Below is a small trained network, with its code and all its weights. Each question gives an input and a class and asks what happens when units are switched off, that is, made to give their printed mean instead of their output.

import numpy as np


def w(rows, s, z=0):
    codes = np.array(rows[::2]) - 128.0
    scale = np.full(codes.shape[1], s)
    scale[-1] = z or s
    return codes * scale


def norm(h):
    return h / np.sqrt((h * h).mean(-1, keepdims=True) + 1e-5)


def f(y):
    return np.maximum(y, 0)


def log_softmax(a):
    a = a - a.max(-1, keepdims=True)
    return a - np.log(np.exp(a).sum(-1, keepdims=True))


def net(x, mask):
    res = np.array(x, float).reshape(1, 6) / 4 @ E
    u = 0
    for l in range(2):
        y = f(norm(res) @ A[l][:, :-1].T + A[l][:, -1])
        res = res + np.where(mask[u : u + 8], y, B[l][:, -1]) @ B[l][:, :-1]
        u += 8
    return log_softmax(norm(res)[-1] @ U[:, :-1].T + U[:, -1])


A, B = {}, {}
E = w([
[146,11,41,188,107,152,246,86],'x0',
[61,137,59,254,30,148,115,176],'x1',
[131,129,130,130,129,127,130,128],'x2',
[127,115,121,128,134,131,101,120],'x3',
[126,127,129,132,134,132,123,126],'x4',
[121,195,18,134,251,52,156,140],'x5',
],0.0079)
A[0] = w([
[150,107,187,88,72,167,61,129,104],'L0N0',
[78,132,178,167,87,163,71,173,3],'L0N1',
[151,144,178,89,108,123,118,132,37],'L0N2',
[163,80,159,60,174,136,149,76,173],'L0N3',
[66,190,131,156,118,157,69,195,82],'L0N4',
[173,44,198,145,67,211,160,46,69],'L0N5',
[125,12,178,96,33,213,127,130,98],'L0N6',
[142,145,254,120,30,185,85,159,115],'L0N7',
],0.0082,0.0066)
B[0] = w([
[123,72,85,164,185,128,226,113,206],'L0N0',
[96,141,22,166,124,128,210,134,165],'L0N1',
[160,61,211,124,174,176,91,81,147],'L0N2',
[196,94,158,90,161,97,175,200,228],'L0N3',
[158,65,135,83,78,77,126,221,194],'L0N4',
[187,171,199,52,105,51,79,183,223],'L0N5',
[222,234,136,137,85,100,96,164,243],'L0N6',
[1,33,32,164,202,145,190,55,253],'L0N7',
],0.0075,0.0076)
A[1] = w([
[147,196,127,173,9,137,95,143,9],'L1N0',
[107,86,61,181,77,167,151,121,108],'L1N1',
[70,203,100,160,96,124,64,174,37],'L1N2',
[92,109,210,106,153,177,108,39,67],'L1N3',
[164,164,173,43,194,111,118,144,34],'L1N4',
[123,78,123,70,192,118,190,106,2],'L1N5',
[125,153,157,79,147,140,102,110,30],'L1N6',
[175,186,174,61,136,116,99,115,13],'L1N7',
],0.011,0.0043)
B[1] = w([
[194,52,156,142,244,222,144,40,183],'L1N0',
[53,192,134,105,144,108,85,107,254],'L1N1',
[179,113,183,63,63,105,152,178,189],'L1N2',
[212,103,119,182,148,186,177,92,151],'L1N3',
[41,151,97,160,100,139,113,133,253],'L1N4',
[187,111,181,189,94,198,70,66,233],'L1N5',
[98,131,65,181,119,88,145,100,143],'L1N6',
[43,125,71,111,89,116,159,137,190],'L1N7',
],0.011,0.0076)
U = w([
[185,90,146,170,184,187,115,41,26],'0',
[7,163,80,128,118,108,99,120,97],'1',
[185,141,186,34,79,74,107,232,250],'2',
],0.015,0.0023)

Each question gives the input, the list of numbers given to net, and the class t.
The units are the neurons (one row each of A and B). Each row of codes is followed by its name. A weight is (code - 128) times the scale printed after its matrix; where a second scale follows, it is the last column's (A, B and U).
mask holds one flag per neuron, layer by layer. A switched-off neuron (its flag False) gives its mean, the last column of its row in B, instead of its output. The means were averaged over made-up inputs and are rounded, as every weight is.
A unit's drop is (log p(t) with every unit on - log p(t) with that unit switched off) / (log p(t) with every unit on - log p(t) with every unit switched off).
The circuit of an input: a set's keep is (log p(t) with only the set's units on - log p(t) with every unit switched off) / (log p(t) with every unit on - log p(t) with every unit switched off). Starting from the 12 units with the biggest drops (on a tie, the unit counted first), units are removed one at a time, each time the one whose removal leaves the highest keep (on an exact tie, the one counted first), for as long as the keep stays at least 0.8.
units of the circuit, in order: the units of the circuit, biggest drop first
most important unit: the unit with the biggest drop
top k neurons: the k neurons with the biggest drops, biggest first
top k neurons in layer l: the k neurons of layer l with the biggest drops, biggest first
drop when u is switched off: that unit's drop, to one decimal
input [4,-3,-3,-8,4,-7], class 2: most important unit => L0N5
input [7,-6,-5,-3,2,0], class 2: top 2 neurons => L0N7; L0N5
input [-8,-8,-4,-1,-6,0], class 0: units of the circuit, in order => L1N3; L0N5
input [2,7,-3,-5,-6,-7], class 0: top 2 neurons => L1N0; L0N6
input [1,7,0,2,4,-3], class 0: top 3 neurons => L1N0; L0N6; L1N4
input [-4,-6,0,-2,-7,1], class 1: top 3 neurons => L1N4; L0N7; L1N7
input [-7,-7,-5,-6,3,-1], class 0: top 2 neurons in layer 1 => L1N3; L1N5
input [1,3,7,-8,-3,-2], class 0: top 2 neurons => L1N0; L0N6
input [-5,1,2,-6,-6,1], class 2: top 3 neurons in layer 1 => L1N4; L1N1; L1N7
input [-5,-4,-7,4,-3,1], class 1: top 4 neurons => L1N4; L0N7; L1N7; L1N0
input [-1,-8,-8,-6,2,3], class 1: top 2 neurons => L1N4; L0N7
input [8,0,-1,-8,5,-6], class 2: top 2 neurons => L0N5; L1N5
input [1,-3,-2,-8,0,-3], class 2: top 3 neurons => L0N5; L0N3; L0N6
input [-2,-3,8,-5,8,-7], class 0: most important unit => L0N7
input [-3,-4,8,-1,-1,0], class 0: top 2 neurons in layer 0 => L0N6; L0N5
input [-5,-8,-3,3,3,5], class 1: drop when L1N4 is switched off => 0.1
input [-1,1,-5,-2,-3,1], class 2: drop when L0N7 is switched off => 0.4
input [4,-2,-3,7,-3,-4], class 2: drop when L0N4 is switched off => 0.0
input [-5,2,6,3,2,-8], class 1: drop when L0N7 is switched off => 4.7
input [6,0,3,1,5,-3], class 2: units of the circuit, in order => L0N5
